Below are the code and all the weights of a small trained network. Each question names an input and a target symbol and asks about switching units off, where a switched-off unit gives its printed mean instead of its output.

import numpy as np


def w(rows, s, z=0):
    codes = np.array(rows[::2]) - 128.0
    scale = np.full(codes.shape[1], s)
    scale[-1] = z or s
    return codes * scale


def f(y):
    return np.maximum(y, 0)


def softmax(a):
    e = np.exp(a - a.max(-1, keepdims=True))
    return e / e.sum(-1, keepdims=True)


def log_softmax(a):
    a = a - a.max(-1, keepdims=True)
    return a - np.log(np.exp(a).sum(-1, keepdims=True))


def net(x, mask):
    ids = ['ΘΞΠΣΩβγδζημψ'.index(c) for c in x.split()]
    T = len(ids)
    res = E[ids] + P[:T]
    u = 0
    for l in range(2):
        q, k, v = (res @ M[l].T for M in (Q, K, V))
        z = softmax(np.where(np.tri(T) > 0, q @ k.T / 3**0.5, -1e9)) @ v
        res = res + np.where(mask[u], z, O[l][:, -1]) @ O[l][:, :-1]
        u += 1
        y = f(res @ A[l][:, :-1].T + A[l][:, -1])
        res = res + np.where(mask[u : u + 8], y, B[l][:, -1]) @ B[l][:, :-1]
        u += 8
    return log_softmax(res[-1] @ U[:, :-1].T + U[:, -1])


Q, K, V, O, A, B = {}, {}, {}, {}, {}, {}
E = w([
[162,148,254,165,205,116,139,17],'Θ',
[91,71,32,187,90,70,133,130],'Ξ',
[69,95,179,79,103,48,170,76],'Π',
[23,63,111,222,74,145,141,36],'Σ',
[99,161,217,148,72,213,52,131],'Ω',
[71,61,177,122,188,104,14,104],'β',
[104,76,95,148,176,213,187,95],'γ',
[135,180,135,128,24,89,87,132],'δ',
[15,97,137,43,87,136,100,110],'ζ',
[138,209,86,160,168,106,60,216],'η',
[76,113,185,198,89,48,88,155],'μ',
[60,96,98,99,147,208,69,203],'ψ',
],0.017)
P = w([
[225,12,141,163,75,229,75,143],'0',
[171,82,123,167,62,176,74,102],'1',
[134,108,128,164,70,150,85,80],'2',
[114,126,156,179,20,154,94,70],'3',
[85,160,140,164,34,114,88,47],'4',
[66,171,121,155,63,76,90,24],'5',
[32,202,142,143,91,72,129,46],'6',
[21,210,152,119,104,52,126,29],'7',
[3,235,151,131,113,23,143,45],'8',
],0.0042)
Q[0] = w([
[2,150,148,250,100,162,81,103],'0.h1',
[181,190,115,169,205,135,140,171],'0.h1',
[181,113,99,108,139,150,166,106],'0.h1',
],0.0081)
K[0] = w([
[55,154,193,193,148,113,192,25],'0.h1',
[212,143,159,116,156,126,150,223],'0.h1',
[150,68,97,254,141,188,90,157],'0.h1',
],0.007)
V[0] = w([
[92,115,118,75,198,66,55,157],'0.h1',
[103,121,164,117,99,113,153,28],'0.h1',
[3,11,68,82,27,135,117,187],'0.h1',
],0.0048)
O[0] = w([
[124,3,120,118,52,131,81,62,74],'0.h1',
[44,104,123,16,93,85,172,58,252],'0.h1',
[29,119,138,162,76,163,208,183,254],'0.h1',
],0.0072,0.0053)
A[0] = w([
[94,91,74,187,169,155,210,34,81],'0.n1',
[40,197,2,74,87,120,103,190,251],'0.n2',
[9,148,154,128,175,196,130,144,210],'0.n3',
[166,125,124,77,39,116,74,151,149],'0.n4',
[196,155,170,195,143,110,29,171,205],'0.n5',
[217,151,140,166,181,84,130,115,158],'0.n6',
[147,114,29,153,28,150,141,99,175],'0.n7',
[144,108,178,51,22,159,132,99,123],'0.n8',
],0.0065,0.0027)
B[0] = w([
[139,151,136,90,224,40,135,118,179],'0.n1',
[162,136,111,91,98,115,50,236,230],'0.n2',
[43,176,103,50,174,139,58,96,249],'0.n3',
[183,172,162,107,123,141,131,62,157],'0.n4',
[73,149,69,127,99,58,136,91,154],'0.n5',
[137,157,101,146,60,139,99,176,137],'0.n6',
[159,164,177,110,228,109,168,254,170],'0.n7',
[112,207,62,115,93,158,118,120,190],'0.n8',
],0.0083,0.012)
Q[1] = w([
[165,80,145,232,167,190,129,133],'1.h1',
[125,146,35,61,86,106,59,158],'1.h1',
[2,151,81,28,138,101,60,152],'1.h1',
],0.0092)
K[1] = w([
[106,124,161,185,139,197,139,182],'1.h1',
[145,169,91,68,126,49,125,150],'1.h1',
[2,174,158,103,118,77,158,110],'1.h1',
],0.007)
V[1] = w([
[92,132,59,171,175,195,70,98],'1.h1',
[145,132,136,149,151,164,54,246],'1.h1',
[154,87,120,1,6,212,56,156],'1.h1',
],0.0044)
O[1] = w([
[75,142,48,234,243,87,89,62,211],'1.h1',
[167,188,2,105,63,71,59,174,123],'1.h1',
[203,63,65,88,18,194,244,65,253],'1.h1',
],0.0073,0.0034)
A[1] = w([
[45,2,65,70,159,126,96,96,110],'1.n1',
[173,219,203,66,98,52,192,146,104],'1.n2',
[110,151,163,110,135,115,157,76,225],'1.n3',
[149,93,97,45,103,83,49,127,62],'1.n4',
[79,94,155,147,121,61,63,103,134],'1.n5',
[148,151,73,182,193,202,113,82,133],'1.n6',
[63,175,202,125,60,189,153,55,250],'1.n7',
[191,91,66,74,165,166,56,170,102],'1.n8',
],0.0076,0.0018)
B[1] = w([
[184,136,106,208,141,246,166,161,254],'1.n1',
[132,139,254,115,178,141,103,146,190],'1.n2',
[92,93,121,127,144,219,136,181,186],'1.n3',
[210,110,170,160,146,148,187,75,220],'1.n4',
[138,173,144,170,40,137,182,90,214],'1.n5',
[68,49,71,33,137,92,127,114,151],'1.n6',
[109,103,111,107,146,58,120,138,253],'1.n7',
[166,84,151,147,165,89,61,89,185],'1.n8',
],0.0076,0.013)
U = w([
[180,147,171,113,230,92,141,26,252],'Θ',
[146,83,114,137,169,62,177,226,247],'Ξ',
[89,17,200,93,133,147,157,209,150],'Π',
[105,208,126,181,165,133,138,185,122],'Σ',
[81,118,101,70,138,100,84,80,74],'Ω',
[119,114,159,219,129,160,160,80,20],'β',
[135,115,89,85,254,99,170,126,21],'γ',
[181,192,170,106,124,126,175,166,65],'δ',
[154,148,86,111,101,142,210,161,170],'ζ',
[172,177,88,162,156,70,137,122,146],'η',
[93,72,155,204,69,68,169,152,244],'μ',
[155,87,136,133,178,168,59,162,23],'ψ',
],0.0071,0.0029)

Each question gives the input, a string of symbols that net reads in full, and the target symbol t.
The units are the heads (3 rows each of Q, K, V and O) and the neurons (one row each of A and B). Each row of codes is followed by its name. A weight is (code - 128) times the scale printed after its matrix; where a second scale follows, it is the last column's (O, A, B and U).
mask holds one flag per unit, layer by layer, with each layer's heads first. A switched-off unit (its flag False) gives its mean, the last column of its rows in O or B, instead of its output. The means were averaged over made-up inputs and are rounded, as every weight is.
A unit's drop is (log p(t) with every unit on - log p(t) with that unit switched off) / (log p(t) with every unit on - log p(t) with every unit switched off).
The circuit of an input: a set's keep is (log p(t) with only the set's units on - log p(t) with every unit switched off) / (log p(t) with every unit on - log p(t) with every unit switched off). Starting from the 12 units with the biggest drops (on a tie, the unit counted first), units are removed one at a time, each time the one whose removal leaves the highest keep (on an exact tie, the one counted first), for as long as the keep stays at least 0.8.
units of the circuit, in order: the units of the circuit, biggest drop first
most important unit: the unit with the biggest drop
k most important neurons: the k neurons with the biggest drops, biggest first
top k neurons in layer l: the k neurons of layer l with the biggest drops, biggest first
input Π β β, target Π: units of the circuit, in order => (1.h1)
input Ω Ω ψ Σ γ, target Σ: 3 most important neurons => (0.n1; 0.n7; 1.n7)
input ζ δ β Σ ψ, target ψ: units of the circuit, in order => (0.n2; 1.n8)
input β Π γ μ δ, target Π: units of the circuit, in order => (1.h1; 1.n2; 1.n5)
input δ Σ γ Σ δ, target Σ: units of the circuit, in order => (0.n1; 1.h1; 0.h1)
input Σ γ ψ Ξ Ω ψ ζ, target ζ: units of the circuit, in order => (1.h1; 1.n1; 0.n2)
input β η ζ Ω Ξ, target Ξ: 2 most important neurons => (0.n7; 1.n5)
input Ω Ω β Ω Ω ζ β, target ζ: 2 most important neurons => (0.n2; 1.n1)
input ψ Ω δ η Θ δ γ, target γ: units of the circuit, in order => (0.n1; 1.n5)
input Θ Ω ψ, target Θ: 3 most important neurons => (1.n4; 1.n8; 1.n3)
input γ μ ζ ψ γ β η, target η: 2 most important neurons => (1.n8; 0.n2)
input Θ Ξ γ Ω ψ Θ ψ δ, target Θ: units of the circuit, in order => (0.h1; 1.n4)
input Π β Θ Ω, target Θ: 2 most important neurons => (0.n4; 0.n3)
input Π γ Ω Σ μ ζ ζ μ, target ζ: units of the circuit, in order => (1.h1; 0.n2; 0.h1)
input ψ Ω ζ γ, target ζ: units of the circuit, in order => (1.h1)
input Θ δ ζ β δ ζ Ω, target ζ: units of the circuit, in order => (1.h1; 0.n2)
input Π δ ζ Ω ψ, target ζ: top 2 neurons in layer 0 => (0.n3; 0.n1)
input μ δ Π Σ ψ γ ψ Ξ, target Σ: top 2 neurons in layer 1 => (1.n7; 1.n5)
input Ω Ξ δ, target δ: 4 most important neurons => (1.n2; 0.n3; 0.n7; 0.n4)
input ζ δ η, target ζ: top 4 neurons in layer 0 => (0.n3; 0.n1; 0.n5; 0.n2)
input Σ ζ Ω ζ ψ Ω Σ Ξ Ω, target Ω: most important unit => 1.n1
input Θ β β Θ μ, target Θ: top 2 neurons in layer 1 => (1.n1; 1.n2)
input μ ζ δ Ω ψ ψ Π Π, target Π: 2 most important neurons => (1.n3; 1.n2)
input Ω Ξ Θ ψ, target Θ: 2 most important neurons => (1.n4; 1.n8)
